Here is a tiny trained network, its code and every weight. The questions are about switching its units off for an input and a target symbol, where a switched-off unit gives its printed mean instead of its output.

import numpy as np


def w(rows, s, z=0):
    codes = np.array(rows[::2]) - 128.0
    scale = np.full(codes.shape[1], s)
    scale[-1] = z or s
    return codes * scale


def f(y):
    return np.maximum(y, 0)


def softmax(a):
    e = np.exp(a - a.max(-1, keepdims=True))
    return e / e.sum(-1, keepdims=True)


def log_softmax(a):
    a = a - a.max(-1, keepdims=True)
    return a - np.log(np.exp(a).sum(-1, keepdims=True))


def net(x, mask):
    ids = ['δλμπφω'.index(c) for c in x.split()]
    T = len(ids)
    res = E[ids] + P[:T]
    r = res
    for j in range(3):
        rows = slice(2 * j, 2 * j + 2)
        q, k, v = (r @ M[0][rows].T for M in (Q, K, V))
        z = softmax(np.where(np.tri(T) > 0, q @ k.T / 2**0.5, -1e9)) @ v
        o = O[0][rows]
        res = res + np.where(mask[j], z, o[:, -1]) @ o[:, :-1]
    y = f(res @ A[0][:, :-1].T + A[0][:, -1])
    res = res + np.where(mask[3:7], y, B[0][:, -1]) @ B[0][:, :-1]
    return log_softmax(res[-1] @ U[:, :-1].T + U[:, -1])


Q, K, V, O, A, B = {}, {}, {}, {}, {}, {}
E = w([
[181,46,179,91,59],'δ',
[187,137,100,201,110],'λ',
[144,164,201,161,3],'μ',
[86,75,137,165,118],'π',
[165,57,64,160,161],'φ',
[179,114,120,93,112],'ω',
],0.018)
P = w([
[113,225,51,105,254],'0',
[114,117,108,46,196],'1',
[131,138,80,83,160],'2',
[137,98,83,106,206],'3',
[87,113,74,149,22],'4',
[102,174,88,224,82],'5',
],0.0052)
Q[0] = w([
[157,99,135,177,93],'H1',
[253,135,139,148,107],'H1',
[140,124,115,170,130],'H2',
[102,44,159,96,98],'H2',
[85,134,163,71,160],'H3',
[161,116,121,122,128],'H3',
],0.012)
K[0] = w([
[2,116,109,85,125],'H1',
[70,102,20,165,166],'H1',
[225,201,169,54,103],'H2',
[178,133,221,242,29],'H2',
[154,193,136,92,21],'H3',
[108,40,174,157,150],'H3',
],0.0083)
V[0] = w([
[174,176,225,51,103],'H1',
[224,217,106,174,63],'H1',
[166,113,175,156,254],'H2',
[194,124,123,110,164],'H2',
[23,125,181,113,96],'H3',
[169,240,230,149,131],'H3',
],0.0092)
O[0] = w([
[175,180,83,49,102,33],'H1',
[154,173,186,103,243,198],'H1',
[145,161,112,167,129,47],'H2',
[124,142,169,95,142,140],'H2',
[197,106,39,149,60,3],'H3',
[173,148,150,101,118,45],'H3',
],0.011,0.006)
A[0] = w([
[42,162,149,64,125,1],'N1',
[201,147,118,194,139,152],'N2',
[111,250,188,108,139,134],'N3',
[156,35,101,189,156,55],'N4',
],0.011,0.0043)
B[0] = w([
[111,207,1,123,190,150],'N1',
[109,19,194,166,76,159],'N2',
[172,169,99,191,186,254],'N3',
[62,206,206,110,90,220],'N4',
],0.0086,0.0098)
U = w([
[137,76,146,177,72,196],'δ',
[131,57,123,194,209,51],'λ',
[165,41,170,54,171,195],'μ',
[68,103,168,153,141,236],'π',
[105,87,77,190,159,4],'φ',
[100,255,152,99,113,137],'ω',
],0.0086,0.003)

Each question gives the input, a string of symbols that net reads in full, and the target symbol t.
The units are the heads (2 rows each of Q, K, V and O) and the neurons (one row each of A and B). Each row of codes is followed by its name. A weight is (code - 128) times the scale printed after its matrix; where a second scale follows, it is the last column's (O, A, B and U).
mask holds one flag per unit, heads first, then neurons. A switched-off unit (its flag False) gives its mean, the last column of its rows in O or B, instead of its output. The means were averaged over made-up inputs and are rounded, as every weight is.
A unit's drop is (log p(t) with every unit on - log p(t) with that unit switched off) / (log p(t) with every unit on - log p(t) with every unit switched off).
The circuit of an input: a set's keep is (log p(t) with only the set's units on - log p(t) with every unit switched off) / (log p(t) with every unit on - log p(t) with every unit switched off). Starting from all 7 units, units are removed one at a time, each time the one whose removal leaves the highest keep (on an exact tie, the one counted first), for as long as the keep stays at least 0.8.
circuit, biggest first: the units of the circuit, biggest drop first
most important unit: the unit with the biggest drop
k most important neurons: the k neurons with the biggest drops, biggest first
which heads matter: for each layer, one digit per head in row order, 1 if its drop is at least 0.15 and else 0, layers parted by /
drop when u is switched off: that unit's drop, to one decimal
input λ π ω ω δ, target δ: circuit, biggest first : [H1]
input μ μ δ λ μ λ, target λ: circuit, biggest first : [H1, N3, N4]
input μ μ μ λ λ, target λ: circuit, biggest first : [H1, N4, N3]
input π δ ω, target δ: circuit, biggest first : [H1, H3]
input μ ω ω μ δ, target μ: circuit, biggest first : [H1, N4, N3]
input μ φ λ, target π: circuit, biggest first : [H1, H3, N4]
input φ μ μ λ, target π: circuit, biggest first : [H1, N4, H3]
input π π δ π, target δ: circuit, biggest first : [H1, H3]
input μ μ ω, target μ: which heads matter : 001
input δ λ δ μ ω, target μ: 3 most important neurons : [N4, N3, N1]
input μ π λ ω μ φ, target π: which heads matter : 000
input δ π μ π, target μ: circuit, biggest first : [H1, N3, H2]
input μ μ λ δ μ π, target μ: which heads matter : 111
input λ λ ω, target λ: most important unit : N4
input π δ λ λ π λ, target δ: drop when N2 is switched off : 0.2
input μ μ λ ω δ, target μ: drop when N4 is switched off : 0.1
input π ω μ μ δ ω, target δ: drop when N2 is switched off : 0.0
